Each row has a hidden trait or not; one of two labels after the row says which. A new part has a new trait and new labels.
In the rows, 128 means zero.
165  142  144  151  139  140  114  153  132  133  70  112  62  150  132  144  124  118  143  132  109  168  116  142  121  157  136  111  136  101  117  158  123  99  106  124  134  191  130  114  166  113  82  109  170  99  146  133  120  104  164  118  114  183  138  106  115  103  112  124 -> z796
164  138  138  158  135  137  130  127  124  130  78  122  83  148  177  151  118  118  134  128  105  172  123  141  132  164  134  115  136  102  107  158  123  104  107  121  137  195  142  127  174  98  87  107  182  105  155  134  115  112  155  129  116  202  127  95  122  92  110  122 -> Z931
164  142  139  157  140  137  130  123  125  130  80  120  84  145  176  155  116  119  133  130  107  173  121  143  131  163  134  111  133  105  109  163  123  107  106  123  138  175  143  132  175  96  88  107  179  105  154  135  114  114  156  132  118  203  128  90  127  91  109  123 -> Z931
164  144  138  158  138  138  130  126  125  129  78  120  79  146  176  153  118  116  132  130  106  173  121  143  131  164  134  112  136  102  105  162  123  106  106  124  138  183  140  127  172  98  84  106  182  106  154  133  114  112  156  132  118  208  128  94  125  87  107  122 -> Z931
168  144  142  154  135  139  114  146  132  136  68  111  60  147  179  141  124  118  143  132  108  165  117  144  123  154  134  107  132  100  117  156  124  99  107  122  137  194  132  117  165  111  83  108  167  100  146  133  123  104  161  118  113  182  136  105  118  106  113  126 -> z796
162  142  142  154  137  141  114  156  132  133  70  111  58  153  182  142  128  118  144  133  109  164  115  141  122  159  137  108  138  100  117  157  124  100  106  126  135  191  130  112  167  114  80  108  171  100  143  134  120  103  158  118  113  185  136  115  115  107  113  122 -> z796
175  141  145  156  144  132  141  112  128  137  76  121  85  136  162  167  112  119  131  126  111  170  123  145  131  167  136  100  123  105  110  163  124  107  105  122  137  158  145  142  175  97  99  110  182  116  158  133  117  117  163  129  120  203  129  88  137  95  105  126 -> Z931
165  143  143  156  140  136  135  120  126  133  77  122  81  141  171  159  116  118  132  127  109  169  121  144  132  163  136  108  130  106  107  162  125  107  105  124  138  166  142  135  173  95  92  108  177  108  147  134  115  115  160  131  118  199  129  95  129  95  108  123 -> Z931
177  141  147  155  145  129  145  110  129  138  73  122  86  133  163  170  112  119  131  124  112  170  124  146  132  166  137  97  123  110  109  163  126  109  109  122  138  153  145  147  175  100  102  110  181  112  161  135  118  118  161  131  119  204  131  90  138  97  107  128 -> Z931
171  140  145  157  144  132  140  114  128  136  74  122  86  138  164  167  115  118  131  124  111  173  122  144  132  166  136  100  126  109  107  165  125  107  106  123  137  158  145  142  170  99  99  109  184  108  158  134  116  117  160  130  119  201  129  91  134  95  106  127 -> Z931
168  141  143  153  141  133  138  113  128  136  74  121  84  139  167  163  115  120  131  125  110  170  122  145  132  165  135  104  128  106  108  164  123  104  106  121  137  163  144  140  170  98  94  108  180  108  156  134  116  116  158  129  118  203  129  92  132  93  108  126 -> Z931
183  142  154  149  146  126  138  124  138  150  63  115  70  130  156  165  116  123  139  121  121  164  121  150  122  163  137  85  114  110  122  161  129  101  111  121  134  143  135  143  164  112  105  112  179  111  154  131  128  111  168  116  118  188  140  101  138  109  110  137 -> z796
180  142  148  161  146  129  144  102  129  140  80  122  88  135  155  171  113  120  131  124  116  174  123  147  132  166  136  96  122  111  111  166  126  110  106  121  138  149  143  147  171  101  103  109  184  113  160  132  118  117  161  130  120  197  129  87  139  96  106  127 -> Z931
201  137  163  152  156  115  173  72  137  158  72  127  94  116  137  197  101  124  127  111  124  175  130  152  132  168  138  71  101  125  117  170  133  105  105  117  137  99  149  183  170  100  133  113  185  126  171  132  127  124  170  128  124  200  135  78  162  99  103  141 -> Z931
169  144  139  159  140  136  133  122  126  132  76  120  78  143  173  157  118  117  132  128  110  174  120  144  132  165  135  109  132  103  106  164  124  106  105  125  138  173  142  132  173  97  89  108  183  105  155  135  114  113  157  131  118  196  128  93  128  93  108  123 -> Z931
182  138  154  150  144  131  133  133  136  144  73  115  69  139  163  160  117  121  138  125  120  167  120  148  123  160  136  93  122  107  121  161  129  105  107  124  134  159  131  135  164  116  99  110  172  105  151  133  125  110  164  114  117  185  139  99  130  106  113  133 -> z796
172  142  142  157  142  135  135  119  126  131  73  120  84  142  170  161  116  118  133  127  109  174  121  143  132  163  132  106  130  105  108  165  124  105  106  122  137  169  142  136  172  98  94  107  180  107  155  134  115  113  157  131  118  202  127  92  130  94  106  124 -> Z931
171  141  145  158  140  133  138  114  126  134  79  122  85  139  164  164  116  119  133  125  110  172  122  144  131  166  135  104  127  107  110  165  124  106  105  122  137  165  143  139  178  98  99  108  181  110  158  135  117  115  159  131  117  201  129  91  132  95  107  127 -> Z931
172  142  142  160  141  133  136  118  126  134  76  123  81  140  167  165  115  118  132  127  111  172  123  144  132  166  136  106  129  106  109  166  124  105  106  121  137  162  143  138  174  97  96  109  180  111  158  133  115  114  158  131  119  196  129  90  131  94  106  124 -> Z931
171  142  141  157  142  134  138  117  127  133  80  120  81  141  169  162  115  117  132  128  107  174  121  145  131  164  136  105  130  106  109  166  125  107  104  123  137  167  143  139  180  97  93  108  177  109  156  135  116  114  159  131  120  197  129  92  132  94  107  126 -> Z931
